Below is a small trained network, with its code and all its weights. Each question gives an input and a class and asks what happens when units are switched off, that is, made to give their printed mean instead of their output.

import numpy as np


def w(rows, s, z=0):
    codes = np.array(rows[::2]) - 128.0
    scale = np.full(codes.shape[1], s)
    scale[-1] = z or s
    return codes * scale


def f(y):
    return y / 2 * (1 + np.tanh(0.7978845608 * (y + 0.044715 * y**3)))


def log_softmax(a):
    a = a - a.max(-1, keepdims=True)
    return a - np.log(np.exp(a).sum(-1, keepdims=True))


def net(x, mask):
    res = np.array(x, float).reshape(1, 5) / 4 @ E
    y = f(res @ A[0][:, :-1].T + A[0][:, -1])
    res = res + np.where(mask, y, B[0][:, -1]) @ B[0][:, :-1]
    return log_softmax(res[-1] @ U[:, :-1].T + U[:, -1])


A, B = {}, {}
E = w([
[101,216,77,170,52,105,161,220,3,189],'x0',
[180,113,173,4,55,132,178,91,41,72],'x1',
[180,174,211,157,244,59,213,221,121,70],'x2',
[223,51,57,141,74,8,169,135,191,177],'x3',
[195,36,77,163,167,168,37,187,45,57],'x4',
],0.0053)
A[0] = w([
[198,76,87,144,92,44,140,130,181,159,14],'neuron 0',
[190,76,74,136,107,53,149,133,181,153,70],'neuron 1',
[42,185,166,125,172,221,89,114,101,87,76],'neuron 2',
[78,99,73,98,34,169,64,36,137,189,62],'neuron 3',
[59,182,176,119,171,221,91,123,103,94,86],'neuron 4',
[116,175,68,148,68,94,147,224,27,169,13],'neuron 5',
[187,131,163,5,52,131,176,100,37,77,68],'neuron 6',
[200,86,65,148,105,50,154,123,178,160,26],'neuron 7',
[69,160,78,255,184,126,84,181,187,183,24],'neuron 8',
[127,189,84,149,68,106,156,201,22,168,64],'neuron 9',
[40,169,177,119,160,205,86,122,100,85,112],'neuron 10',
[81,105,68,111,42,179,69,38,145,187,34],'neuron 11',
[164,52,169,91,177,143,103,60,206,69,84],'neuron 12',
[191,58,67,150,150,169,54,183,49,63,108],'neuron 13',
[160,159,191,139,215,74,196,182,130,97,55],'neuron 14',
[62,168,175,123,168,202,87,123,78,103,120],'neuron 15',
[56,154,86,235,194,127,71,165,203,185,90],'neuron 16',
[178,127,182,22,51,138,174,100,44,80,95],'neuron 17',
[60,208,171,85,81,97,223,70,187,209,63],'neuron 18',
[156,63,177,95,186,126,87,58,208,72,95],'neuron 19',
[203,59,75,150,141,163,33,190,47,69,50],'neuron 20',
[190,70,62,137,94,53,140,127,173,175,50],'neuron 21',
[172,54,172,91,191,157,103,62,220,73,95],'neuron 22',
[171,157,216,152,210,69,205,203,143,86,2],'neuron 23',
[168,153,204,139,201,73,204,196,127,91,33],'neuron 24',
[45,165,187,125,169,210,93,124,100,94,72],'neuron 25',
[63,204,188,102,92,97,215,81,184,196,108],'neuron 26',
],0.0053,0.00081)
B[0] = w([
[189,164,150,58,87,109,152,198,97,179,196],'neuron 0',
[193,171,150,50,64,97,148,205,84,183,195],'neuron 1',
[213,143,148,72,82,99,148,193,104,165,209],'neuron 2',
[99,131,33,59,204,202,69,196,101,65,217],'neuron 3',
[223,153,149,48,53,84,149,200,91,178,203],'neuron 4',
[17,211,150,154,188,147,210,91,119,199,226],'neuron 5',
[174,27,153,187,183,195,202,51,192,139,224],'neuron 6',
[205,163,157,43,78,99,143,213,84,171,198],'neuron 7',
[181,14,154,186,176,191,197,49,198,135,237],'neuron 8',
[20,189,150,182,183,155,208,60,119,201,225],'neuron 9',
[219,147,148,58,67,85,146,192,97,170,202],'neuron 10',
[122,153,20,44,229,213,66,220,106,58,212],'neuron 11',
[24,217,152,163,146,140,198,90,95,195,204],'neuron 12',
[71,134,214,154,214,27,61,161,213,85,233],'neuron 13',
[126,133,15,90,167,209,78,159,76,70,231],'neuron 14',
[193,138,158,88,77,94,156,179,113,170,197],'neuron 15',
[219,2,153,178,152,199,200,58,188,145,238],'neuron 16',
[177,11,149,190,186,186,186,53,202,147,219],'neuron 17',
[105,99,188,132,233,41,35,175,215,32,247],'neuron 18',
[26,223,134,152,134,150,205,104,80,199,204],'neuron 19',
[65,135,207,145,230,37,59,169,210,76,234],'neuron 20',
[192,177,151,49,98,118,142,198,99,161,199],'neuron 21',
[29,207,134,156,133,134,198,102,86,196,214],'neuron 22',
[121,131,3,67,168,227,75,166,72,67,252],'neuron 23',
[111,132,28,85,164,204,85,158,88,73,239],'neuron 24',
[217,152,145,53,67,95,145,202,104,183,200],'neuron 25',
[115,100,185,136,205,63,36,167,214,39,239],'neuron 26',
],0.0052,0.0044)
U = w([
[124,139,11,99,142,193,82,154,103,70,101],'0',
[208,158,155,93,82,77,136,166,105,179,112],'1',
[30,192,139,155,134,134,169,96,107,187,108],'2',
[103,115,184,142,154,30,63,139,169,59,122],'3',
[189,37,138,161,134,181,164,76,152,138,127],'4',
[135,142,110,165,65,93,107,86,103,97,252],'5',
],0.012,0.0036)

Each question gives the input, the list of numbers given to net, and the class t.
The units are the neurons (one row each of A and B). Each row of codes is followed by its name. A weight is (code - 128) times the scale printed after its matrix; where a second scale follows, it is the last column's (A, B and U).
mask holds one flag per neuron, in row order. A switched-off neuron (its flag False) gives its mean, the last column of its row in B, instead of its output. The means were averaged over made-up inputs and are rounded, as every weight is.
A unit's drop is (log p(t) with every unit on - log p(t) with that unit switched off) / (log p(t) with every unit on - log p(t) with every unit switched off).
The circuit of an input: a set's keep is (log p(t) with only the set's units on - log p(t) with every unit switched off) / (log p(t) with every unit on - log p(t) with every unit switched off). Starting from the 12 units with the biggest drops (on a tie, the unit counted first), units are removed one at a time, each time the one whose removal leaves the highest keep (on an exact tie, the one counted first), for as long as the keep stays at least 0.8.
circuit, biggest first: the units of the circuit, biggest drop first
top k neurons: the k neurons with the biggest drops, biggest first
drop when u is switched off: that unit's drop, to one decimal
input [-8,7,3,8,-5], class 1: circuit, biggest first => (neuron 1)
input [0,3,6,6,-4], class 0: circuit, biggest first => (neuron 23; neuron 24)
input [-3,-2,5,1,5], class 0: top 2 neurons => (neuron 23; neuron 18)
input [8,4,2,4,8], class 2: circuit, biggest first => (neuron 5; neuron 9)
input [4,-5,6,-3,8], class 3: top 2 neurons => (neuron 13; neuron 20)
input [-3,7,-7,3,-5], class 0: top 2 neurons => (neuron 11; neuron 3)
input [3,8,-3,5,-6], class 4: top 2 neurons => (neuron 6; neuron 17)
input [3,7,-5,1,-2], class 4: top 2 neurons => (neuron 6; neuron 17)
input [0,3,0,7,-8], class 3: top 2 neurons => (neuron 18; neuron 26)
input [3,6,5,4,-4], class 4: circuit, biggest first => (neuron 6; neuron 17)
input [4,3,-3,0,-1], class 2: circuit, biggest first => (neuron 9; neuron 5)
input [2,-3,-6,1,-7], class 3: top 3 neurons => (neuron 18; neuron 26; neuron 23)
input [-3,2,-3,-3,-4], class 3: circuit, biggest first => (neuron 18; neuron 26)
input [-5,-5,0,-7,8], class 3: circuit, biggest first => (neuron 13)
input [-7,-6,-2,2,-5], class 2: top 2 neurons => (neuron 19; neuron 22)
input [-4,-7,-2,1,6], class 4: top 3 neurons => (neuron 16; neuron 8; neuron 18)
input [0,4,7,3,-8], class 3: top 4 neurons => (neuron 18; neuron 26; neuron 11; neuron 3)
input [-6,-7,6,-3,-5], class 4: top 4 neurons => (neuron 16; neuron 8; neuron 11; neuron 3)
input [-1,2,-4,4,-4], class 0: drop when neuron 2 is switched off => 0.1
input [3,-6,3,7,8], class 3: circuit, biggest first => (neuron 20)
input [5,-8,-6,1,1], class 4: drop when neuron 8 is switched off => 0.6
input [-8,4,-4,-1,-6], class 2: drop when neuron 22 is switched off => 0.2
